Below is a small trained network, with its code and all its weights. Each question gives an input and a class and asks what happens when units are switched off, that is, made to give their printed mean instead of their output.

import numpy as np


def w(rows, s, z=0):
    codes = np.array(rows[::2]) - 128.0
    scale = np.full(codes.shape[1], s)
    scale[-1] = z or s
    return codes * scale


def f(y):
    return y / 2 * (1 + np.tanh(0.7978845608 * (y + 0.044715 * y**3)))


def log_softmax(a):
    a = a - a.max(-1, keepdims=True)
    return a - np.log(np.exp(a).sum(-1, keepdims=True))


def net(x, mask):
    res = np.array(x, float).reshape(1, 6) / 4 @ E
    y = f(res @ A[0][:, :-1].T + A[0][:, -1])
    res = res + np.where(mask, y, B[0][:, -1]) @ B[0][:, :-1]
    return log_softmax(res[-1] @ U[:, :-1].T + U[:, -1])


A, B = {}, {}
E = w([
[1,63,153],'x0',
[91,234,116],'x1',
[125,175,79],'x2',
[95,216,97],'x3',
[96,145,253],'x4',
[217,154,240],'x5',
],0.0048)
A[0] = w([
[153,153,171,156],'n0',
[95,120,229,25],'n1',
[107,114,101,82],'n2',
[130,69,143,40],'n3',
[106,113,86,139],'n4',
[125,124,99,99],'n5',
[164,7,144,57],'n6',
[103,118,104,122],'n7',
[53,88,114,35],'n8',
[122,105,175,54],'n9',
[86,80,117,60],'n10',
[180,179,107,238],'n11',
[48,128,108,123],'n12',
[137,144,204,106],'n13',
[151,132,59,2],'n14',
[88,122,110,128],'n15',
],0.014,0.0044)
B[0] = w([
[183,150,153,172],'n0',
[159,189,201,175],'n1',
[89,116,107,133],'n2',
[101,54,161,131],'n3',
[93,127,75,169],'n4',
[111,113,106,131],'n5',
[147,4,144,185],'n6',
[103,134,104,148],'n7',
[50,133,135,175],'n8',
[128,137,180,131],'n9',
[61,103,122,153],'n10',
[191,135,79,253],'n11',
[86,188,85,201],'n12',
[169,169,173,171],'n13',
[103,90,77,144],'n14',
[102,155,102,159],'n15',
],0.028,0.0053)
U = w([
[176,150,120,253],'0',
[181,146,125,203],'1',
[1,166,122,72],'2',
[124,185,251,46],'3',
[105,41,185,97],'4',
[110,125,63,21],'5',
[67,181,116,188],'6',
],0.009,0.0036)

Each question gives the input, the list of numbers given to net, and the class t.
The units are the neurons (one row each of A and B). Each row of codes is followed by its name. A weight is (code - 128) times the scale printed after its matrix; where a second scale follows, it is the last column's (A, B and U).
mask holds one flag per neuron, in row order. A switched-off neuron (its flag False) gives its mean, the last column of its row in B, instead of its output. The means were averaged over made-up inputs and are rounded, as every weight is.
A unit's drop is (log p(t) with every unit on - log p(t) with that unit switched off) / (log p(t) with every unit on - log p(t) with every unit switched off).
The circuit of an input: a set's keep is (log p(t) with only the set's units on - log p(t) with every unit switched off) / (log p(t) with every unit on - log p(t) with every unit switched off). Starting from the 12 units with the biggest drops (on a tie, the unit counted first), units are removed one at a time, each time the one whose removal leaves the highest keep (on an exact tie, the one counted first), for as long as the keep stays at least 0.8.
circuit, biggest first: the units of the circuit, biggest drop first
top k neurons: the k neurons with the biggest drops, biggest first
drop of u: that unit's drop, to one decimal
input [-7,-3,-7,-1,3,-2], class 4: top 3 neurons -> n6, n12, n1
input [1,-3,3,-8,-1,-7], class 2: top 4 neurons -> n8, n4, n10, n11
input [-5,-8,-7,2,3,-5], class 4: top neuron -> n6
input [4,-8,8,-3,-8,-3], class 4: top 3 neurons -> n6, n3, n11
input [-5,-4,5,3,-5,-5], class 5: circuit, biggest first -> n14, n4
input [4,-6,3,-3,-6,-4], class 2: top 2 neurons -> n8, n4
input [-8,-8,-6,-5,8,3], class 3: top 4 neurons -> n1, n13, n0, n9
input [4,-6,-2,-7,-8,-2], class 4: drop of n6 -> 0.7
input [1,4,-7,-8,-8,1], class 4: drop of n6 -> 0.2
input [4,-4,-5,-8,-5,7], class 4: drop of n6 -> 0.2
input [-4,-4,-1,-8,8,-5], class 4: drop of n6 -> 0.6
